Below is a small trained network, with its code and all its weights. Each question gives an input and a class and asks what happens when units are switched off, that is, made to give their printed mean instead of their output.

import numpy as np


def w(rows, s, z=0):
    codes = np.array(rows[::2]) - 128.0
    scale = np.full(codes.shape[1], s)
    scale[-1] = z or s
    return codes * scale


def norm(h):
    return h / np.sqrt((h * h).mean(-1, keepdims=True) + 1e-5)


def f(y):
    return y / 2 * (1 + np.tanh(0.7978845608 * (y + 0.044715 * y**3)))


def log_softmax(a):
    a = a - a.max(-1, keepdims=True)
    return a - np.log(np.exp(a).sum(-1, keepdims=True))


def net(x, mask):
    res = np.array(x, float).reshape(1, 2) / 4 @ E
    u = 0
    for l in range(3):
        y = f(norm(res) @ A[l][:, :-1].T + A[l][:, -1])
        res = res + np.where(mask[u : u + 4], y, B[l][:, -1]) @ B[l][:, :-1]
        u += 4
    return log_softmax(norm(res)[-1] @ U[:, :-1].T + U[:, -1])


A, B = {}, {}
E = w([
[96,137,39,239,118,100,186,179,158,85],'x0',
[76,95,189,247,178,93,143,104,93,94],'x1',
],0.014)
A[0] = w([
[127,143,186,114,169,109,96,92,96,133,142],'L0N0',
[108,133,213,108,169,117,124,68,93,146,3],'L0N1',
[61,125,118,230,156,54,152,117,109,78,141],'L0N2',
[77,105,130,252,163,74,173,130,97,79,137],'L0N3',
],0.012,0.0015)
B[0] = w([
[96,99,123,92,154,126,129,199,90,119,172],'L0N0',
[149,132,143,117,105,192,94,158,115,106,182],'L0N1',
[64,65,121,248,137,76,127,82,165,127,240],'L0N2',
[43,37,63,208,146,86,167,44,181,129,253],'L0N3',
],0.015,0.017)
A[1] = w([
[131,158,106,112,125,125,94,113,116,126,6],'L1N0',
[122,178,128,122,92,149,138,135,113,100,9],'L1N1',
[128,112,252,122,123,159,97,103,78,115,50],'L1N2',
[106,102,198,102,143,151,97,180,100,91,56],'L1N3',
],0.013,0.0015)
B[1] = w([
[97,62,114,164,169,97,218,118,148,126,144],'L1N0',
[141,108,78,69,249,53,172,99,102,83,145],'L1N1',
[144,141,180,135,212,219,140,47,46,181,233],'L1N2',
[167,114,139,95,153,110,142,254,53,111,254],'L1N3',
],0.0098,0.0072)
A[2] = w([
[83,128,116,173,106,111,150,159,173,112,109],'L2N0',
[158,131,250,100,163,143,124,105,95,150,80],'L2N1',
[162,171,107,89,120,103,170,148,160,134,16],'L2N2',
[124,143,168,140,117,72,145,98,116,78,4],'L2N3',
],0.014,0.0027)
B[2] = w([
[205,202,166,86,131,175,15,141,122,92,255],'L2N0',
[61,54,167,154,175,169,71,152,98,143,254],'L2N1',
[79,163,194,114,73,126,255,119,118,155,204],'L2N2',
[74,150,169,162,159,142,140,97,106,143,137],'L2N3',
],0.012,0.0081)
U = w([
[200,198,80,114,65,141,45,176,171,80,59],'0',
[88,42,103,196,153,41,126,52,169,129,223],'1',
[127,182,139,50,37,118,250,160,142,167,157],'2',
[126,65,181,44,176,188,83,191,18,177,173],'3',
[151,187,148,104,164,22,109,112,82,150,3],'4',
],0.013,0.0051)

Each question gives the input, the list of numbers given to net, and the class t.
The units are the neurons (one row each of A and B). Each row of codes is followed by its name. A weight is (code - 128) times the scale printed after its matrix; where a second scale follows, it is the last column's (A, B and U).
mask holds one flag per neuron, layer by layer. A switched-off neuron (its flag False) gives its mean, the last column of its row in B, instead of its output. The means were averaged over made-up inputs and are rounded, as every weight is.
A unit's drop is (log p(t) with every unit on - log p(t) with that unit switched off) / (log p(t) with every unit on - log p(t) with every unit switched off).
The circuit of an input: a set's keep is (log p(t) with only the set's units on - log p(t) with every unit switched off) / (log p(t) with every unit on - log p(t) with every unit switched off). Starting from all 12 units, units are removed one at a time, each time the one whose removal leaves the highest keep (on an exact tie, the one counted first), for as long as the keep stays at least 0.8.
circuit, biggest first: the units of the circuit, biggest drop first
top k neurons: the k neurons with the biggest drops, biggest first
drop of u: that unit's drop, to one decimal
input [7,-7], class 2: circuit, biggest first	(L0N2; L0N3; L2N2)
input [7,-5], class 0: top 2 neurons	(L0N3; L2N0)
input [7,-8], class 2: top 2 neurons	(L0N2; L0N3)
input [-1,-1], class 3: circuit, biggest first	(L0N3)
input [7,-4], class 0: circuit, biggest first	(L2N0; L0N3; L0N2)
input [3,-2], class 0: top 3 neurons	(L0N3; L2N0; L0N2)
input [6,-5], class 2: top 3 neurons	(L0N2; L0N3; L2N2)
input [6,-6], class 2: top 3 neurons	(L0N2; L0N3; L2N2)
input [1,-5], class 2: drop of L0N2	0.9
input [4,-3], class 0: drop of L0N3	0.2
input [4,-7], class 2: drop of L0N2	1.0
input [0,-4], class 2: drop of L0N3	0.7
